Below are the code and all the weights of a small trained network. Each question names an input and a class and asks about switching units off, where a switched-off unit gives its printed mean instead of its output.

import numpy as np


def w(rows, s, z=0):
    codes = np.array(rows[::2]) - 128.0
    scale = np.full(codes.shape[1], s)
    scale[-1] = z or s
    return codes * scale


def norm(h):
    return h / np.sqrt((h * h).mean(-1, keepdims=True) + 1e-5)


def f(y):
    return y / 2 * (1 + np.tanh(0.7978845608 * (y + 0.044715 * y**3)))


def log_softmax(a):
    a = a - a.max(-1, keepdims=True)
    return a - np.log(np.exp(a).sum(-1, keepdims=True))


def net(x, mask):
    res = np.array(x, float).reshape(1, 6) / 4 @ E
    u = 0
    for l in range(3):
        y = f(norm(res) @ A[l][:, :-1].T + A[l][:, -1])
        res = res + np.where(mask[u : u + 12], y, B[l][:, -1]) @ B[l][:, :-1]
        u += 12
    return log_softmax(norm(res)[-1] @ U[:, :-1].T + U[:, -1])


A, B = {}, {}
E = w([
[119,115,1,56],'x0',
[72,176,166,59],'x1',
[126,129,126,127],'x2',
[240,174,124,91],'x3',
[157,9,191,25],'x4',
[128,128,129,127],'x5',
],0.0048)
A[0] = w([
[114,200,107,170,42],'L0N0',
[115,218,169,57,93],'L0N1',
[248,111,97,169,35],'L0N2',
[171,128,189,173,128],'L0N3',
[200,156,132,97,3],'L0N4',
[112,121,128,132,46],'L0N5',
[147,81,176,107,44],'L0N6',
[151,114,79,103,51],'L0N7',
[110,156,155,105,232],'L0N8',
[86,59,110,186,110],'L0N9',
[145,117,89,113,108],'L0N10',
[113,169,163,97,186],'L0N11',
],0.012,0.0014)
B[0] = w([
[254,81,37,120,255],'L0N0',
[67,57,147,171,233],'L0N1',
[49,58,153,157,221],'L0N2',
[107,196,166,196,231],'L0N3',
[55,86,119,110,167],'L0N4',
[113,123,135,128,120],'L0N5',
[240,159,153,117,204],'L0N6',
[116,168,143,65,157],'L0N7',
[113,114,144,171,181],'L0N8',
[58,83,148,133,240],'L0N9',
[112,167,139,84,148],'L0N10',
[110,112,139,184,183],'L0N11',
],0.016,0.0033)
A[1] = w([
[88,150,92,54,63],'L1N0',
[85,85,122,110,131],'L1N1',
[190,62,206,46,69],'L1N2',
[77,84,135,120,132],'L1N3',
[100,165,77,2,86],'L1N4',
[120,124,85,147,93],'L1N5',
[111,151,154,138,100],'L1N6',
[111,151,163,125,105],'L1N7',
[94,102,116,144,77],'L1N8',
[78,70,106,144,116],'L1N9',
[107,113,153,117,71],'L1N10',
[111,164,192,90,8],'L1N11',
],0.0095,0.0014)
B[1] = w([
[99,164,142,193,164],'L1N0',
[131,111,169,132,206],'L1N1',
[207,74,2,113,215],'L1N2',
[117,120,169,111,223],'L1N3',
[60,201,147,233,208],'L1N4',
[156,112,144,96,157],'L1N5',
[96,135,102,119,133],'L1N6',
[102,130,100,125,133],'L1N7',
[112,108,114,109,176],'L1N8',
[147,84,160,100,252],'L1N9',
[124,109,112,133,147],'L1N10',
[132,97,122,122,137],'L1N11',
],0.019,0.0034)
A[2] = w([
[96,77,153,102,70],'L2N0',
[73,37,80,179,101],'L2N1',
[254,138,130,100,214],'L2N2',
[90,45,168,72,107],'L2N3',
[160,124,47,107,249],'L2N4',
[179,108,65,122,118],'L2N5',
[88,101,180,127,114],'L2N6',
[152,218,152,162,250],'L2N7',
[93,51,173,67,53],'L2N8',
[68,79,78,152,95],'L2N9',
[143,140,75,128,119],'L2N10',
[140,122,54,138,121],'L2N11',
],0.0098,0.0011)
B[2] = w([
[101,103,107,95,172],'L2N0',
[179,113,165,29,254],'L2N1',
[130,174,10,99,192],'L2N2',
[89,47,140,82,215],'L2N3',
[198,189,116,134,182],'L2N4',
[224,130,83,130,188],'L2N5',
[102,161,70,92,186],'L2N6',
[66,206,122,174,157],'L2N7',
[100,20,151,90,203],'L2N8',
[159,157,198,44,185],'L2N9',
[177,159,154,115,140],'L2N10',
[198,164,153,98,164],'L2N11',
],0.014,0.0059)
U = w([
[254,169,17,140,197],'0',
[39,41,144,64,169],'1',
[72,8,181,119,6],'2',
[51,223,124,252,142],'3',
],0.0062,0.0012)

Each question gives the input, the list of numbers given to net, and the class t.
The units are the neurons (one row each of A and B). Each row of codes is followed by its name. A weight is (code - 128) times the scale printed after its matrix; where a second scale follows, it is the last column's (A, B and U).
mask holds one flag per neuron, layer by layer. A switched-off neuron (its flag False) gives its mean, the last column of its row in B, instead of its output. The means were averaged over made-up inputs and are rounded, as every weight is.
A unit's drop is (log p(t) with every unit on - log p(t) with that unit switched off) / (log p(t) with every unit on - log p(t) with every unit switched off).
The circuit of an input: a set's keep is (log p(t) with only the set's units on - log p(t) with every unit switched off) / (log p(t) with every unit on - log p(t) with every unit switched off). Starting from the 12 units with the biggest drops (on a tie, the unit counted first), units are removed one at a time, each time the one whose removal leaves the highest keep (on an exact tie, the one counted first), for as long as the keep stays at least 0.8.
circuit, biggest first: the units of the circuit, biggest drop first
most important unit: the unit with the biggest drop
top k neurons: the k neurons with the biggest drops, biggest first
k most important neurons of layer l: the k neurons of layer l with the biggest drops, biggest first
drop when u is switched off: that unit's drop, to one decimal
input [-4,4,8,2,7,-5], class 0: most important unit -> L0N6
input [-7,-2,-8,-7,-7,-2], class 0: circuit, biggest first -> [L0N2, L0N1]
input [-6,2,6,0,4,4], class 3: top 2 neurons -> [L0N3, L0N0]
input [7,-6,-8,2,0,5], class 3: circuit, biggest first -> [L0N7, L1N4, L0N10]
input [1,8,-2,-8,8,-7], class 0: circuit, biggest first -> [L1N2, L0N6]
input [6,-5,-1,2,-5,-2], class 3: top 2 neurons -> [L0N1, L0N7]
input [4,-6,0,4,-5,0], class 2: top 3 neurons -> [L0N2, L0N6, L1N2]
input [5,-6,-6,-3,6,-2], class 0: top 3 neurons -> [L1N2, L0N6, L0N1]
input [-8,2,-8,-6,2,-4], class 3: top 2 neurons -> [L0N3, L0N2]
input [-8,-7,-6,-6,-4,4], class 3: top 4 neurons -> [L0N3, L0N1, L1N2, L0N4]
input [8,-2,0,4,8,-8], class 0: 2 most important neurons of layer 0 -> [L0N3, L0N6]
input [5,4,-2,-4,-5,4], class 0: top 2 neurons -> [L0N0, L0N2]
input [-4,1,-6,1,-5,8], class 0: top 2 neurons -> [L0N0, L1N4]
input [4,6,-1,-6,-8,1], class 0: top 2 neurons -> [L0N0, L0N2]
input [8,-5,0,0,-2,-4], class 3: most important unit -> L1N4
input [-5,-7,-2,8,-3,2], class 1: top 2 neurons -> [L0N2, L0N4]
input [1,-5,-4,7,-6,-5], class 1: 3 most important neurons of layer 0 -> [L0N2, L0N4, L0N6]
input [-6,-3,-4,2,5,3], class 3: 2 most important neurons of layer 0 -> [L0N3, L0N0]
input [6,-3,3,-2,2,0], class 3: drop when L1N4 is switched off -> 0.2
input [-4,-1,8,-5,-7,-5], class 0: drop when L0N0 is switched off -> 0.4
